(in the rows, 128 means zero)
Each row is followed by its class number. Each block has new classes, again numbered from 0 up, in any order.
[161 114 138 141 128 121 113 114 138 174 126 109 125  96 132 112 146  95
 106 138 152 122 152 178 130 123 133 122 108  80 116  79 120 139 146 125
  94 150  82 135 156  84 133 129 142 156 212 135]
1
[145 127 113 154 140 103 118 132 136 178 131 120 116 133 128 129 140 143
 141 136 144 151 134 139 115 135 143 134 186 117 128  95 130 190  82 139
 160 148  95 164 142  93 140 149 127 149 126 133]
1
[137 105 137 110 119 100 117 165 124 132 149 109  99 153 148 140 137 101
 119 139 149 145 155 139 120 125 139 155 161 126 100  96 138 159  81  91
  67 122 110 105 121 110 125 133 138 155  64 131]
0
[136 130 121 170 117  98 125 109 146 127 139 129 133 128 110 132 144 182
 105 145 164 137 125 135 125 132 119 133 156 116 137 130 147 155  90 109
 159 125 128 145 129 146 137 128 140 122 181 112]
2
[174 114 130 133 122 112 114 144 136 175 142 111 118 114 121 136 140 121
 100 159 174 129 151 165 132 134 119 134 154  86 116  74 142 155  95 115
 136 165 105 128 154 103 141 128 146 165 171 120]
1
[116 116 132 133 127  99 122 135 114 138 139 105 118 139 138 133 138 126
 127 129 131 155 145 128 120 116 131 140 153 145 121 118 130 173  92 103
  91 134 113 130 118 124 131 136 129 141  87 138]
0
[139 115 118 149 128  84 120 138 144 134 152 134 123 152 111 148 139 131
 108 172 141 136 129 152 127 146 129 132 143 125 147 121 145 142  61 101
 139 123 117 137 126 135 112 113 130 141 166 117]
2
[124 108 138 118 126  96 110 140 113 136 141 112 115 142 134 151 141 106
 118 139 152 161 150 142 122 114 134 131 136 146 131 109 133 141 101  84
  78 128  93 117 119 112 120 143 132 142  71 138]
0
[117 178 149 196 132 179 160  30 122 161 115 141 150  34  72  99 168 252
  95  54 119  99 128  54 135 110  79 141 179 121 142 162  76 218 149 176
 226 121 187 197 137 207 192 100 132  73 252 120]
2
[145 111 121 136 117 100 104 160  94 142 138 122 118 153 126 143 131 119
 127 135 140 147 145 158 127 132 137 130 131 142 138 101 141 119 112  99
 119 141 105 127 132 126 131 124 132 143  86 131]
0
[155 133 119 147 116 118 126 146 136 135 136 143 107 127 109 143 126 167
 107 150 158 122 121 142 132 145 122 131 159 116 140 128 144 132  87 122
 178 122 149 128 139 167 128 127 126 134 171 119]
2
[138 122 105 136 128  99 129 146 132 143 136 134 121 135 113 148 133 126
 130 157 151 145 133 139 125 139 124 125 137 137 156 122 145 122  88 117
 157 124 125 133 136 139 110 125 128 144 124 124]
2
[147 100 132 112 125 100 107 138 134 143 144 108 135 146 126 147 140  91
 116 149 160 143 153 154 116 128 137 147 172 116 108  87 159 162 134 110
 108 146  76 125 137  42 137 137 146 157  84 127]
1
[115 102 138 122 124  90 102 156 102 128 143 101 122 161 150 143 129  85
 145 133 141 173 153 144 118 117 143 144 139 158 115 101 158 160 110  84
  53 134  75 109 118  95 123 142 133 142  22 154]
0
[159  99 125 160  94  81 125 165 102 103 163 100 124 187 138 146 150 154
  90 130 151 123 127 155 127 146 138 146 171 129  89 100 147 168  49  33
 106 126 161 118 121 152 126 126 143 158 100 112]
0
[136 112 122 132 134 119 119 137 106 163 131 114 120 129 129 156 148 138
 119 117 132 140 155 122 123 123 127 147 175 132 132 106 133 180 113 121
 114 139 115 133 135 102 145 109 129 157  91 143]
1
[129 122 131 138 146  95 113 118 137 137 136 132 126 124 118 140 140  87
 125 150 148 151 142 151 131 127 127 116 112 131 157 124 139 123 121 116
 119 147  93 134 136 117  97 135 137 129 150 131]
2
[136 118 123 146 118  85 110 148 119 112 152 108 120 156 142 145 139  88
 102 180 158 147 155 167 121 137 137 122 136 123 125 116 160 137  93  62
  97 144 105 114 134 127 102 143 140 146 112 133]
0
[141 122 125 128 123 106 118 139 136 136 139 138 123 120 115 139 135 135
 120 138 148 141 134 133 127 123 120 122 128 132 147 130 137 128 109 110
 140 133 111 121 126 134 118 129 131 117 149 127]
2

Next block: new classes, numbered from 0 again.
[137 149 150 151 121 120 146 134 128 107 131 129  96 122 124 129 116 153
 116 142 137 166 131 131 115 108 129 128 141 135 101 123 129 141 138 141
 149 124 126 134 143 135 100 132 141 137 127 134]
3
[122 122 145 143 122 126 137 126 132 121 119 136 129 125 110 128 123 140
 128 134 145 135 137 124 119 111 125 129 130 130 114 132 134 128 129 117
 130 132 121 124 129 133 145 143 126 132 113 120]
1
[145 120 141 154 101 127 138 131 136 131 117 130  94 133 132 139 137 157
 130 137 136 165 121 120 124 144 130 129 125 125 144 136 123 118 127 100
 124 129 114 132 133 134 140 110 123 132 133 133]
0
[136 116 153 122 113 123 147 125 143  86 131 131  93 112 127 129 120 149
 131 139 138 153 132 124 130 134 124 131 157 137 119 127 135 123 127 132
 133 126 117 128 126 141 129 119 128 124 126 126]
3
[124 132 134 102 116 123 122 135 134 131 125 128 142 123 127 130 130 130
 126 127 123 125 114 126 129 114 131 135 129 123 119 124 128 137 143  93
 111 135 133 132 128 125 145 130 125 119 137 119]
2
[127 157 143 163  86 116 137 117 153 124 127 128 115 157 127 144 140 148
 128 132 153 138 115 129 119 132 153 135 128 130 135 137 118 127 122 103
 126 135 117 127 137 130 164 129 125 121 113 128]
0
[103  79 137  90 111 146 139 116 168 130 113 134 190  96 117 139 124 124
 123 117 140  85 131 106 120 116 136 134 128 136 114 123 128 110 134 107
 100 130 121 131 124 128 160 130 123 114 129 132]
2
[125 137 145 170 122 119 148 124 111 101 148 126 116 138 121 124 122 140
 126 144 154 135 149 126 123 104 115 131 127 128 124 135 128 113 129 138
 149 129 119 122 126 132 118 127 125 154 131 132]
3
[111 149 134 125 114 138 113 121 163 135 120 136 158 108 117 133 134 135
 133 125 137 101 111 128 148 142 135 129 124 127 126 130 129 135 127 114
 116 149 137 137 132 136 181 127 124 111 118 117]
0
[ 98  63 140  57 113 150 132 114 119 146 126 139 199 121 115 126 109 143
 126 120 142  85 127 100 111  79 153 122 156 134 104 116 117 101 137 111
 119 151 132 119 123 122 136 135 120 124 127 121]
2
[136 158 141 144 112 117 136 127 173 108 134 128 108 102 119 129 112 147
 133 132 138 146 143 122 122 130 127 129 132 137 112 123 129 123 130 122
 148 120 126 130 127 141 138 125 125 127 129 127]
3
[133 156 149 165 126 118 131 134  57 122 134 124  84 143 143 115 134 132
 134 138 120 169 127 199 130 103 119 132 126 135 140 138 127 143 127 147
 146 129 131 127 130 132 115 146 137 135 126 114]
1
[141 129 132 125 129 132 141 129 147 121 120 143 127  97 126 126 100 149
 127 129 138 129 152 124 119 116 125 129 131 135  93 135 143 120 133 137
 158 123 117 125 133 126 110 132 133 134 127 132]
3
[138 111 138 139 125 119 133 128 138 123 118 125 111 117 134 130 137 138
 126 133 126 138 119 123 141 144 139 132 121 124 146 135 131 136 129 112
 121 127 161 131 132 125 149 125 122 116 133 120]
0
[119 120 156 114 114 123 135 121 144 129 119 135 114 103 113 114 127 138
 122 120 129 135 117 122 133 134 138 125 133 114 118 125 133 129 138 124
 116 125  82 141 126 129 148 134 127 114 129 129]
2
[104 124 140 137 114 125 112 135  57 150 125 135 146 158 132 113 138 132
 116 140 139 129 122 141 129  99 113 137 134 128 144 137 132 124 127 125
 126 137 125 114 139 124 130 142 126 139 121 123]
1
[123 144 144 165 101 123 145 125 177 111 113 141 129 107 114 135 115 152
 123 140 146 121 127 121 134 143 129 127 128 124 131 136 133 127 128  94
 133 132 101 140 127 129 165 121 127 124 133 128]
0
[ 85 130 172 126 118 125 111 125  57 134 127 135 143 129 130 107 137 126
 130 134 129 120 106 134 127  94 132 122 125 136 144 140 127 140 127 138
 127 142 131 128 131 127 146 163 129 116 132 110]
1
[137 157 117 135 132 127 129 125 199 130 133 154 116 109 131 147 130 117
 127 123 126 116 126 112 136 170 124 128 121 126 123 127 130 146 129 140
 119 121 130 142 130 134 144 111 129 105 125 127]
2
[110 117 136 112 123 129 111 120  84 138 122 133 139 128 129 124 133 125
 126 118 128 121 106 143 127 117 129 112 134 129 140 132 132 141 133 119
 117 144 132 127 123 127 147 137 129 120 126 131]
2
[119 145 159 136 115 129 136 142 114 109 124 133 111 125 125 126 131 140
 129 131 140 154 121 125 131 121 136 126 141 126 136 133 129 134 124 101
 120 135 134 127 128 128 158 139 128 123 137 127]
1
[126 143 155 150 111 128 123 127 120 118 135 124 120 127 125 117 133 145
 129 130 149 136 122 134 121 106 122 129 137 134 129 138 131 123 130 129
 135 128 124 133 127 147 144 132 126 136 128 128]
0
[141 122 165 134 121 124 116 127 159 110 136 123  81 106 124 137 112 140
 132 132 137 166 123 129 122 129 131 132 131 127 108 122 131 123 129 126
 139 127 139 133 133 124 119 126 133 126 130 125]
0
[127 125 160 125 133 115 137 123 154 148 110 129  76  97 126 131 128 138
 126 112 116 166 111 131 159 164 138 117 117 117 122 129 138 149 111 110
 112 136 133 125 124 127 141 128 133 115 131 127]
2
[100 116 129 119 130 132 108 126  73 133 129 124 148 138 132 124 146 134
 130 144 140 110 125 126 129 115 116 121 121 133 142 140 129 124 131 140
 121 141 137 127 127 129 156 148 128 139 119 124]
1
[115 119 143 145 117 129 137 113 175 130 121 128 135 112 118 137 137 140
 130 126 117 114 111 125 151 161 137 164 126 112 135 134 126 142 123 110
 110 140 124 132 132 123 176 125 121 104 129 126]
0
[129 160 130 169 138 113 129 130 150 121 135 149  73 128 130 135 143 131
 128 129 124 159 119 139 146 164 131 127 119 122 155 146 131 151 119 119
 123 137 137 130 136 127 174 116 127 117 132 124]
0
[125 128 149 141  97 132 126 124  80 118 122 138 129 137 127 124 132 162
 127 135 154 153 127 139 108  98 136 132 139 113 153 129 113 135 119 100
 135 136 125 126 134 125 125 142 120 135 131 126]
1

Next block: new classes, numbered from 0 again.
[156 130 109 117 120 112 141 114 148 123 122 104 124 113 129 138 127 127
 123 173 129 126 123  76 121 127 139 124 118 124 125 132 142 130 130 112
 111 116 128 131 121 137 122 125 132 129 121 128]
0
[143 122 111 117 128 157 140 105 153 121 137 130 115 161 122  93 125 129
 101 171 129 122 129 124 106 106 133 129 137 110 100 135 115 130 130 112
 122 115 117 130 133 145 122 132 140 132 124 134]
1
[143 121 126 124 128 122 149 114 133 130 122 151 126 116 135  99 128 128
  96 198 131 115 130 140 103 132 142 129 114 121  99 144 133 133 127 100
 144 118  97 130 130 142 112 125 141 138 140 117]
1
[154 126 116 122 125 130 126 127 135 123 131 147 127 106 138 135 118 124
 122 164 121 127 143 134 118 115 132 127 107 112 128 132 122 128 146 109
 123 123 123 136 145 145 133 122 126 129 119 128]
0
[153 126 121 128 128 116 142 137 132 123 120 145 112 121 144  85 120 136
 113 168 133 148 124 131 117 113 134 128 124 136  89 132 126 134 130 115
 133 108 119 123 127 145 119 130 150 143 120 128]
1
[162 121 124 119 120 119 145 118 145 123 119 136 128 121 127 161 121 127
 132 160 132 160 126 112  50 117 124 131 121 128 128 133 131 120 150 109
 112 121 112 130 128 131 128 130  98 119 123 136]
0
[161 145 118 120 133 101 136 138 147 129 135 152 116 129 135 119 121 129
 119 160 123 133 119 113 139 128 126 119 100 136  84 136 149 137 147 105
 132 119 132 141 107 149 122 121  90 149 115 130]
0
[157 129 108 119 116 131 137 105 135 131 127 130 117 102 126 100 124 123
  93 172 136 125 124 119  95  87 141 133 130 136  92 122 121 129 137  97
 108 116 122 136 131 153 134 132 145 139 139 136]
1
[132 105  77 118 125 143 130 107 128 113 120 127 124 110 141 108 131 135
 107 166 132 121 126 119 105 112 118 117 142 134 111 139 114 130 120 116
 110 119 117 136 139 129 127 132 145 133 154 128]
1
[151 132 113 127 122 118 141 121 150 121 122 151 130 116 135 180 123 128
 130 177 131 132  98 121 153 138 126 158 101 122 134 112 144 117 135  95
 109 118 123 123 116 134 107 125 108 125 117 121]
0
[132 122 125 124 116 135 143 118 119 130 115 116 124 129 128  89 115 136
 112 150 143 126 127 126 111 103 132 130 133 136 100 141 113 127 123 121
  99 124  87 127 137 162 121 128 146 137 138 139]
1
[145 136 132 123 120 127 131 129 138 136 110 147 129 132 132 155 126 126
 132 147 137 143 124 106 124 126 141 132 105 122 121 131 127 134 118 113
 124 120 132 131 121 148 122 126 124 124 115 133]
0
[169 139 114 119 111 120 138 125 150 115 128 162 134 115 123 200 122 119
 143 179 120 136 129 108 144 137 138 109 100 115 137 131 148 122 153 107
 110 125 131 136 112 139 120 119 109 120 114 123]
0
[145 121 127 129 121 139 146 117 138 125 116 138 125 113 119  95 120 133
  97 179 139 112 136 137 101 106 131 119 102 139  89 134 115 144 126 116
 126 136 105 130 134 148 123 132 141 151 148 125]
1
[149 136 126 113 129 107 126 131 133 130 128 148 126 126 123 152 117 126
 138 143 121 118 115 117 136 134 129 128 106 110 129 138 139 126 141 122
 115 130 135 133 142 147 129 128 114 117 123 128]
0
[134 142 120 108 130 136 132 116 131 124 131 117 124 124 138  87 121 140
 107 148 133 129 140 126  94  98 131 123 134 135  98 134 122 126 123 119
 128 120 111 131 139 142 131 132 170 141 124 151]
1
[155 127 114 120 121 125 137 114 126 120 137 131 115 113 127  91 118 124
  97 187 131 133 132 127 101 103 132 129 132 140  79 139 114 134 128 112
 126 112 118 136 134 152 132 133 149 135 128 143]
1

A new block, with new classes numbered from 0.
[139 134 148 131  97 132 113  71 127 154 105 133 123 132 120 107  75  63
 144 145 116 132 118 140 146 102 112 158 154 132 143  81 114 112 125 181
 126  82 139 116 115 152 120 123 145 150  82 129]
1
[136 127 159 115  65 135  95  97 122 112 132 144  98 100 108  88  88  61
 115 147 108 111 120 128 142 124  94 140 144 113 141  74 102 102 123 133
 129 119 108 129 120 128 134 119 154 140  72 117]
2
[118 130 141 120 128 168 120  96 123 138 105 138 100 124 129 109  97  65
 115 144 115 120  94 134 145 131 131 132 149 130 126 104 124  93 135 107
 123 106 120 129 130 132 119 114 145 151  89 118]
2
[112 125 170 123  79 131  94  85 100 126 114 150 114 124 157 103  96  88
 122 136 115 111 114 131 131 130 123 144 136 131 152  88  95 108 122 135
 133 128 112 130 119 150 124 122 155 155  93 123]
2
[145 149 151 127 149 140 149 127 163 127 109 134 156 118 128 101 148 124
 129 127 126 153 110 134 131 116 151 131 135 128 115 127 109 102 161 137
 118  85 120 104 143 145 100 141 111 147 113 128]
0
[103 151 156 131 127 121 115 107 140 140  90 134 141 129 114 118 136  76
 147 145 147 152 109 126 133 115 107 145 122 160 149 123 104 115 138 148
 119  64 114 104 121 158 111 121 118 170 117 112]
0
[159 156 157 139 144 137 124 136 162 112  94 130 142 126 129 109 145 107
 112 119 128 151 120 125 171 107 151 137 135 121 137 135 110  94 169 139
 118  90 130 138 131 139 110 137 117 144 118 124]
0
[116 107 139 115 111 126 146 112 112 138 115 131 115 129 132  79 108  82
 106 132 109 123 122 119 138 120 116 136 140 112 124 113 117 127 133 139
 127 112 131 137 134 110 117 116 124 126 105 126]
2
[123 145 155 111 127 131 140 110 135 128 100 132 159 146 111 110 152  96
 122 134 143 152  85 124 118 118 112 133 124 150 141 137 104 114 149 126
 104  81 129 127 122 163 103 145 120 176 135 189]
0
[129 139 148 138 110 131 139  83 124 155  99 135 116 120 126 106  94  56
 144 143  82 134 130 138 147 110 142 144 149 133 144  80 123 114 136 143
 131  91 127 117 130 145 123 124 135 153  85 120]
1
[115 134 147 141 131 109 141  95 132 151 115 120 121 124 115 118  97  85
 121 105 124 134 109 110 148 119 125 139 157 116 127 135 136 109 165 104
 127  88 141 113 154 138 104 115 116 139 109 112]
1
[101 128 150 128 108 111 123  91 101 146 117 134 133 116 134 123 108  94
 139 138 127 125 118 108 137 121 119 133 148 144 147 122 115 121 133 128
 118  98 110 110 124 147 135 105 136 161 108 138]
2
[143 149 165 108 122 137 136 120 152 121  83 132 137 126 119  94 121  97
 110 126 128 138 124 136 154 114 135 142 146 132 147 112 103  90 152 126
 103  88 126 120 130 170 110 130 123 166  88 103]
0
[120 154 145 144 121 125 123  72 104 125 108 147 100 138 122  94  83  67
 133 139 125 121 100 131 128 112 118 137 153 130 151  99 127 108 139 106
 140  88 137 114 127 147 143 124 130 150  95 110]
1
[151 126 145 114  85 144 112  98 136 134 112 139 121 127 121  98  80  81
 129 170 130 114 157 119 129 137 125 141 170 127 135  82 111 103 126 139
 124 100 116 119 138 139 117 115 152 141  66 125]
1
[157 157 147 124 124 141 119 125 146 110  93 127 152 133 123 112 122 127
 144 134 143 154 137 130 142 111 155 147 112 129 143 129 104  95 159 154
 111  99 126 116 135 144 110 135 137 165 117 124]
0
[150 146 145 123 124 135 119 103 166 125  93 141 155 132 130  90 124  99
 125 124 128 152 119 128 142 108 130 132 139 134 132 119 103 101 154 140
 113  74 126 114 131 142 102 134 142 174  83 123]
0
[127 136 141 121 112 135 148 121 131 131 102 139  80 144 140 109 115 103
 109 128 112 116 114 133 140  93 143 130 140 114 133 119  96 108 122 117
 110 117 132 141 141 126 112 117 153 135 103 119]
2
[ 98 126 135 121 132 141 142 113 123 151 100 141 155  90 121 117 109  67
 102 138 122 114 128 120 153 125 112 125 130 103 160 125 112 103 147 107
 125 118 113 129 128 127 113 112 144 133 122 117]
2
[106 138 139 124 103 116 114  99 114 150 113 134 111 130 124 100  70  65
 105 149 113 118 111 126 137 115 114 126 145 126 140 111 105 122 133 119
 123  91 121 117 145 135 122 115 131 142  86 125]
2
[111 104 137 132 115 125 126  97 115 159 109 136 123 143 124 109  81  74
 134 155 121 120 110 110 149 119 117 127 152 131 142 127 125 127 152 108
 123 102 157 117 144 145 126 118 117 135  91 118]
1
[112 138 150 126  95 128 137 107 134 145 111 142 106 119 128 108  93  68
 110 139 122 118 116 109 148 134 110 137 144 125 148 116 119 114 129 129
 125  97 107 121 144 142 109 117 145 140  95 109]
2
[125 119 156 110  67 126  85  96  97 131 115 154 110 144 124 109  83  67
 121 150 112 113 123 118 144 138 116 143 142 141 143 103 104 102 112 145
 113 101 132 120 132 140 130 124 159 155  68 113]
2
[142 162 155 119 133 132 132 119 168 113  93 141 126 142  99  98 129 102
 113 135 132 156 133 134 141 129 157 130 138 138 124 135 108 102 157 114
 101  82 132 125 138 145 110 135 118 146 101 119]
0
[139 145 152 113 124 130 143 115 145 121 106 133 142 135 123 102 142 108
 112 143 133 125 129 136 144 124 132 132 131 134 130 132 111  90 150 137
 101  94 127 119 137 155 118 139 132 166 115 122]
0
[130 157 159 125 117 130 156 113 184 132  77 133 114 131 102 109 121  62
 106 141 176 150 122 124 148 116 127 120 139 128 127 116  94  83 157 223
 132  58 115 141 139 142  87 124 133 165 102 108]
0
[103 142 148 125 107 147 152  83 141 148 104 128 118 118 133  97 115  75
 111 121 122 123 100 117 154 126 122 130 163 105 124 119 109 111 155 109
 123  97 128 131 150 125 115 121 128 130 102 113]
2
[127 152 143 129 118 116 107  80 125 141 113 126 157 141 118 114  69  65
 158 146  43 131 108 119 141 123 110 143 151 159 131  97 123 118 138 138
 114 101 144  70 125 142 119 117 138 136 102 133]
1
